Below is a small trained network, with its code and all its weights. Each question gives an input and a class and asks what happens when units are switched off, that is, made to give their printed mean instead of their output.

import numpy as np


def w(rows, s, z=0):
    codes = np.array(rows[::2]) - 128.0
    scale = np.full(codes.shape[1], s)
    scale[-1] = z or s
    return codes * scale


def norm(h):
    return h / np.sqrt((h * h).mean(-1, keepdims=True) + 1e-5)


def f(y):
    return np.maximum(y, 0)


def log_softmax(a):
    a = a - a.max(-1, keepdims=True)
    return a - np.log(np.exp(a).sum(-1, keepdims=True))


def net(x, mask):
    res = np.array(x, float).reshape(1, 2) / 4 @ E
    u = 0
    for l in range(4):
        y = f(norm(res) @ A[l][:, :-1].T + A[l][:, -1])
        res = res + np.where(mask[u : u + 10], y, B[l][:, -1]) @ B[l][:, :-1]
        u += 10
    return log_softmax(norm(res)[-1] @ U[:, :-1].T + U[:, -1])


A, B = {}, {}
E = w([
[138,90,138,217,36],'x0',
[154,58,217,253,229],'x1',
],0.0055)
A[0] = w([
[107,100,122,127,83,165],'L0N1',
[135,144,172,118,110,79],'L0N2',
[144,98,97,202,136,66],'L0N3',
[177,116,128,77,159,78],'L0N4',
[129,136,78,142,86,2],'L0N5',
[121,101,126,104,168,101],'L0N6',
[94,134,142,229,123,100],'L0N7',
[120,138,112,43,99,77],'L0N8',
[145,113,136,85,58,54],'L0N9',
[119,106,124,214,10,84],'L0N10',
],0.012,0.002)
B[0] = w([
[66,88,209,142,243,174],'L0N1',
[117,106,118,122,157,129],'L0N2',
[181,92,141,97,132,187],'L0N3',
[107,150,54,167,76,157],'L0N4',
[68,184,197,122,189,169],'L0N5',
[126,173,120,113,186,154],'L0N6',
[205,96,136,84,136,208],'L0N7',
[245,170,126,17,49,212],'L0N8',
[22,155,173,139,186,186],'L0N9',
[113,231,101,249,58,255],'L0N10',
],0.014,0.0091)
A[1] = w([
[166,62,78,166,26,17],'L1N1',
[107,105,108,118,117,92],'L1N2',
[179,162,91,208,145,130],'L1N3',
[155,98,91,81,129,106],'L1N4',
[28,131,97,143,201,17],'L1N5',
[173,94,131,154,83,88],'L1N6',
[181,96,162,170,134,209],'L1N7',
[94,39,161,18,170,126],'L1N8',
[5,93,56,169,74,254],'L1N9',
[135,142,134,180,135,33],'L1N10',
],0.013,0.00085)
B[1] = w([
[103,101,235,126,79,182],'L1N1',
[178,132,138,163,158,128],'L1N2',
[110,95,122,78,129,255],'L1N3',
[158,129,124,167,150,184],'L1N4',
[44,149,111,64,123,182],'L1N5',
[86,129,172,71,105,187],'L1N6',
[125,108,201,123,99,228],'L1N7',
[167,87,1,176,130,186],'L1N8',
[130,172,156,147,199,161],'L1N9',
[146,132,136,107,114,194],'L1N10',
],0.021,0.0065)
A[2] = w([
[158,117,198,170,205,49],'L2N1',
[173,69,135,152,89,83],'L2N2',
[130,98,88,148,122,79],'L2N3',
[158,139,136,160,98,94],'L2N4',
[104,73,68,166,151,209],'L2N5',
[200,82,152,112,140,3],'L2N6',
[70,213,133,249,101,150],'L2N7',
[109,119,126,138,175,61],'L2N8',
[177,80,146,17,153,132],'L2N9',
[194,76,137,168,95,113],'L2N10',
],0.014,0.0018)
B[2] = w([
[91,168,86,104,90,163],'L2N1',
[182,78,87,88,112,191],'L2N2',
[113,120,156,140,141,144],'L2N3',
[45,91,108,124,198,155],'L2N4',
[123,85,203,127,120,159],'L2N5',
[120,175,89,64,125,193],'L2N6',
[163,253,206,160,170,248],'L2N7',
[119,80,112,125,178,138],'L2N8',
[143,95,109,223,194,255],'L2N9',
[176,79,77,57,120,198],'L2N10',
],0.016,0.0081)
A[3] = w([
[36,88,85,166,48,172],'L3N1',
[229,160,113,100,154,97],'L3N2',
[106,95,197,93,65,2],'L3N3',
[86,41,63,145,68,117],'L3N4',
[96,50,193,234,191,69],'L3N5',
[224,206,68,173,144,104],'L3N6',
[203,196,90,106,103,109],'L3N7',
[184,182,43,94,158,122],'L3N8',
[82,190,98,129,7,108],'L3N9',
[114,149,21,202,79,148],'L3N10',
],0.011,0.0023)
B[3] = w([
[163,166,141,70,92,138],'L3N1',
[102,124,65,176,104,226],'L3N2',
[120,90,228,65,65,176],'L3N3',
[208,251,99,135,116,159],'L3N4',
[183,131,185,151,227,143],'L3N5',
[57,88,147,205,96,254],'L3N6',
[89,101,150,231,138,221],'L3N7',
[81,87,115,93,58,242],'L3N8',
[225,144,152,145,223,154],'L3N9',
[129,164,151,143,56,163],'L3N10',
],0.016,0.0084)
U = w([
[171,181,73,69,90,68],'0',
[172,90,124,134,254,111],'1',
[153,139,103,106,121,2],'2',
[47,83,76,215,41,180],'3',
[101,235,221,166,146,169],'4',
[228,21,18,75,122,130],'5',
[36,151,57,33,176,130],'6',
[170,74,255,73,51,149],'7',
],0.015,0.0084)

Each question gives the input, the list of numbers given to net, and the class t.
The units are the neurons (one row each of A and B). Each row of codes is followed by its name. A weight is (code - 128) times the scale printed after its matrix; where a second scale follows, it is the last column's (A, B and U).
mask holds one flag per neuron, layer by layer. A switched-off neuron (its flag False) gives its mean, the last column of its row in B, instead of its output. The means were averaged over made-up inputs and are rounded, as every weight is.
A unit's drop is (log p(t) with every unit on - log p(t) with that unit switched off) / (log p(t) with every unit on - log p(t) with every unit switched off).
The circuit of an input: a set's keep is (log p(t) with only the set's units on - log p(t) with every unit switched off) / (log p(t) with every unit on - log p(t) with every unit switched off). Starting from the 12 units with the biggest drops (on a tie, the unit counted first), units are removed one at a time, each time the one whose removal leaves the highest keep (on an exact tie, the one counted first), for as long as the keep stays at least 0.8.
units of the circuit, in order: the units of the circuit, biggest drop first
unit that matters most: the unit with the biggest drop
k most important neurons: the k neurons with the biggest drops, biggest first
top k neurons in layer l: the k neurons of layer l with the biggest drops, biggest first
drop of u: that unit's drop, to one decimal
input [7,1], class 7: most important neuron : [L0N7]
input [-8,7], class 1: 4 most important neurons : [L0N8; L0N10; L0N9; L0N5]
input [-3,1], class 6: units of the circuit, in order : [L0N8; L0N10; L1N5]
input [6,1], class 7: 3 most important neurons : [L0N7; L0N3; L1N3]
input [-2,2], class 1: 4 most important neurons : [L0N10; L0N8; L0N9; L0N5]
input [-6,2], class 6: 4 most important neurons : [L0N8; L0N7; L1N5; L0N10]
input [-8,2], class 6: 4 most important neurons : [L0N8; L0N7; L0N10; L1N5]
input [-7,4], class 6: 3 most important neurons : [L0N8; L1N5; L0N7]
input [-7,8], class 1: top 2 neurons in layer 0 : [L0N8; L0N6]
input [-2,0], class 3: 2 most important neurons : [L0N10; L0N6]
input [-6,3], class 6: 2 most important neurons : [L0N8; L1N5]
input [-5,3], class 6: 3 most important neurons : [L0N8; L1N5; L0N7]
input [-7,6], class 6: top 3 neurons in layer 0 : [L0N8; L0N7; L0N3]
input [8,0], class 4: unit that matters most : L0N10
input [0,-2], class 3: 3 most important neurons : [L0N8; L0N10; L1N8]
input [-4,6], class 5: 2 most important neurons : [L0N9; L0N10]
input [-5,7], class 5: top 2 neurons in layer 0 : [L0N9; L0N10]
input [5,1], class 7: 4 most important neurons : [L0N7; L0N3; L1N3; L0N9]
input [0,-1], class 3: 3 most important neurons : [L0N8; L0N10; L1N8]
input [-5,5], class 1: 2 most important neurons : [L0N8; L0N9]
input [-6,-4], class 3: drop of L0N10 : 0.1
input [-6,-8], class 3: drop of L0N10 : 0.1
input [-1,0], class 3: drop of L0N6 : 4.6
input [-2,-6], class 3: drop of L0N8 : 4.2
input [-4,2], class 6: top neuron in layer 1 : [L1N5]
